Here is a tiny trained network, its code and every weight. The questions are about switching its units off for an input and a class, where a switched-off unit gives its printed mean instead of its output.

import numpy as np


def w(rows, s, z=0):
    codes = np.array(rows[::2]) - 128.0
    scale = np.full(codes.shape[1], s)
    scale[-1] = z or s
    return codes * scale


def norm(h):
    return h / np.sqrt((h * h).mean(-1, keepdims=True) + 1e-5)


def f(y):
    return y / 2 * (1 + np.tanh(0.7978845608 * (y + 0.044715 * y**3)))


def log_softmax(a):
    a = a - a.max(-1, keepdims=True)
    return a - np.log(np.exp(a).sum(-1, keepdims=True))


def net(x, mask):
    res = np.array(x, float).reshape(1, 6) / 4 @ E
    u = 0
    for l in range(4):
        y = f(norm(res) @ A[l][:, :-1].T + A[l][:, -1])
        res = res + np.where(mask[u : u + 6], y, B[l][:, -1]) @ B[l][:, :-1]
        u += 6
    return log_softmax(norm(res)[-1] @ U[:, :-1].T + U[:, -1])


A, B = {}, {}
E = w([
[161,38,226,188,110,133],'x0',
[190,143,147,130,190,141],'x1',
[52,147,145,1,125,91],'x2',
[23,185,122,148,114,184],'x3',
[210,164,137,88,54,166],'x4',
[130,66,75,142,146,188],'x5',
],0.0037)
A[0] = w([
[180,125,131,117,34,96,189],'L0N0',
[41,154,159,89,134,131,5],'L0N1',
[139,124,41,134,50,145,117],'L0N2',
[185,105,99,141,167,2,139],'L0N3',
[164,174,178,192,133,24,111],'L0N4',
[47,122,104,64,123,62,63],'L0N5',
],0.005,0.0012)
B[0] = w([
[175,147,188,112,96,254,228],'L0N0',
[110,83,91,106,105,83,185],'L0N1',
[199,221,154,114,78,127,176],'L0N2',
[170,149,160,78,149,107,239],'L0N3',
[129,205,195,103,207,124,227],'L0N4',
[48,89,77,119,88,106,248],'L0N5',
],0.0055,0.0015)
A[1] = w([
[48,95,87,106,141,24,15],'L1N0',
[119,53,255,199,117,170,48],'L1N1',
[70,34,77,148,94,41,253],'L1N2',
[94,145,48,213,155,155,85],'L1N3',
[42,77,123,149,225,80,114],'L1N4',
[216,131,197,83,154,94,181],'L1N5',
],0.0047,0.0013)
B[1] = w([
[92,109,134,86,54,107,197],'L1N0',
[254,66,181,118,143,17,210],'L1N1',
[109,195,127,93,84,45,218],'L1N2',
[101,137,200,153,152,133,152],'L1N3',
[132,168,51,69,6,234,203],'L1N4',
[92,126,48,136,238,146,253],'L1N5',
],0.0052,0.0021)
A[2] = w([
[42,81,253,41,94,90,210],'L2N0',
[236,108,139,190,167,245,188],'L2N1',
[158,116,199,33,110,204,243],'L2N2',
[139,24,178,97,146,65,51],'L2N3',
[177,170,160,83,78,57,207],'L2N4',
[42,215,42,174,127,188,10],'L2N5',
],0.0047,0.0011)
B[2] = w([
[105,87,49,127,121,144,219],'L2N0',
[42,123,139,53,46,92,252],'L2N1',
[162,165,33,161,157,142,201],'L2N2',
[167,115,211,187,110,57,148],'L2N3',
[152,67,154,210,162,152,188],'L2N4',
[85,1,207,187,186,137,180],'L2N5',
],0.0052,0.0033)
A[3] = w([
[171,185,94,119,53,195,25],'L3N0',
[124,172,109,81,93,218,50],'L3N1',
[37,138,116,176,115,117,238],'L3N2',
[116,88,1,104,164,87,142],'L3N3',
[195,46,156,155,128,137,2],'L3N4',
[79,124,90,254,168,147,244],'L3N5',
],0.0065,0.00088)
B[3] = w([
[156,136,3,248,101,248,192],'L3N0',
[190,102,186,139,90,168,202],'L3N1',
[25,244,165,153,96,126,222],'L3N2',
[121,80,73,55,166,136,252],'L3N3',
[69,63,144,206,101,100,183],'L3N4',
[159,180,254,115,155,160,176],'L3N5',
],0.0052,0.0029)
U = w([
[43,199,227,176,123,133,123],'0',
[110,130,98,89,131,146,5],'1',
[188,34,208,189,98,43,239],'2',
[183,99,53,25,211,85,62],'3',
[211,154,70,169,49,226,153],'4',
[188,169,180,120,240,93,32],'5',
[2,137,60,53,45,83,202],'6',
],0.0093,0.0021)

Each question gives the input, the list of numbers given to net, and the class t.
The units are the neurons (one row each of A and B). Each row of codes is followed by its name. A weight is (code - 128) times the scale printed after its matrix; where a second scale follows, it is the last column's (A, B and U).
mask holds one flag per neuron, layer by layer. A switched-off neuron (its flag False) gives its mean, the last column of its row in B, instead of its output. The means were averaged over made-up inputs and are rounded, as every weight is.
A unit's drop is (log p(t) with every unit on - log p(t) with that unit switched off) / (log p(t) with every unit on - log p(t) with every unit switched off).
The circuit of an input: a set's keep is (log p(t) with only the set's units on - log p(t) with every unit switched off) / (log p(t) with every unit on - log p(t) with every unit switched off). Starting from the 12 units with the biggest drops (on a tie, the unit counted first), units are removed one at a time, each time the one whose removal leaves the highest keep (on an exact tie, the one counted first), for as long as the keep stays at least 0.8.
units of the circuit, in order: the units of the circuit, biggest drop first
unit that matters most: the unit with the biggest drop
top k neurons: the k neurons with the biggest drops, biggest first
k most important neurons of layer l: the k neurons of layer l with the biggest drops, biggest first
drop of u: that unit's drop, to one decimal
input [6,3,3,2,2,-7], class 5: 2 most important neurons of layer 0 : L0N4; L0N5
input [6,-2,-7,7,-6,8], class 0: units of the circuit, in order : L3N2; L3N5
input [-1,4,2,8,7,0], class 4: top neuron : L1N5
input [6,-1,4,1,2,8], class 2: top 2 neurons : L1N1; L2N3
input [-7,0,-2,7,-1,4], class 0: units of the circuit, in order : L2N5; L3N5
input [-1,-2,-4,-2,-6,-5], class 5: top 3 neurons : L0N4; L0N3; L2N1
input [-5,-8,-5,-7,-5,-8], class 5: units of the circuit, in order : L0N4; L2N1
input [-5,-4,-4,-1,4,-8], class 4: top 2 neurons : L0N0; L3N0
input [4,8,4,-3,-5,2], class 3: top 4 neurons : L1N5; L1N4; L2N5; L0N0
input [3,2,-5,2,2,8], class 2: units of the circuit, in order : L1N1; L3N4
input [3,1,-2,-7,1,-7], class 5: units of the circuit, in order : L0N4; L1N5
input [7,3,-6,5,8,6], class 2: top 3 neurons : L1N1; L1N4; L3N4
input [-6,4,-4,0,0,5], class 0: top 3 neurons : L1N1; L2N5; L1N3
input [-5,-1,-6,8,-8,7], class 0: unit that matters most : L3N5
input [2,0,-6,-6,-7,-6], class 5: top 2 neurons : L0N4; L1N5
input [0,-2,-2,-6,-6,2], class 3: top 3 neurons : L1N5; L1N4; L0N3
input [7,4,0,6,-5,-7], class 2: top 3 neurons : L1N1; L2N3; L0N5
input [-7,5,-8,-2,-2,4], class 0: top 3 neurons : L1N1; L1N3; L3N5
input [-4,-4,3,-6,1,-4], class 3: 2 most important neurons of layer 0 : L0N0; L0N3
input [-4,-2,-6,5,2,2], class 0: unit that matters most : L2N5
input [-5,0,-6,5,-8,6], class 0: drop of L3N5 : 0.1
input [4,6,-3,-1,-8,-8], class 5: drop of L2N5 : 0.1
input [-8,5,-3,1,-5,-4], class 0: drop of L2N1 : 0.0
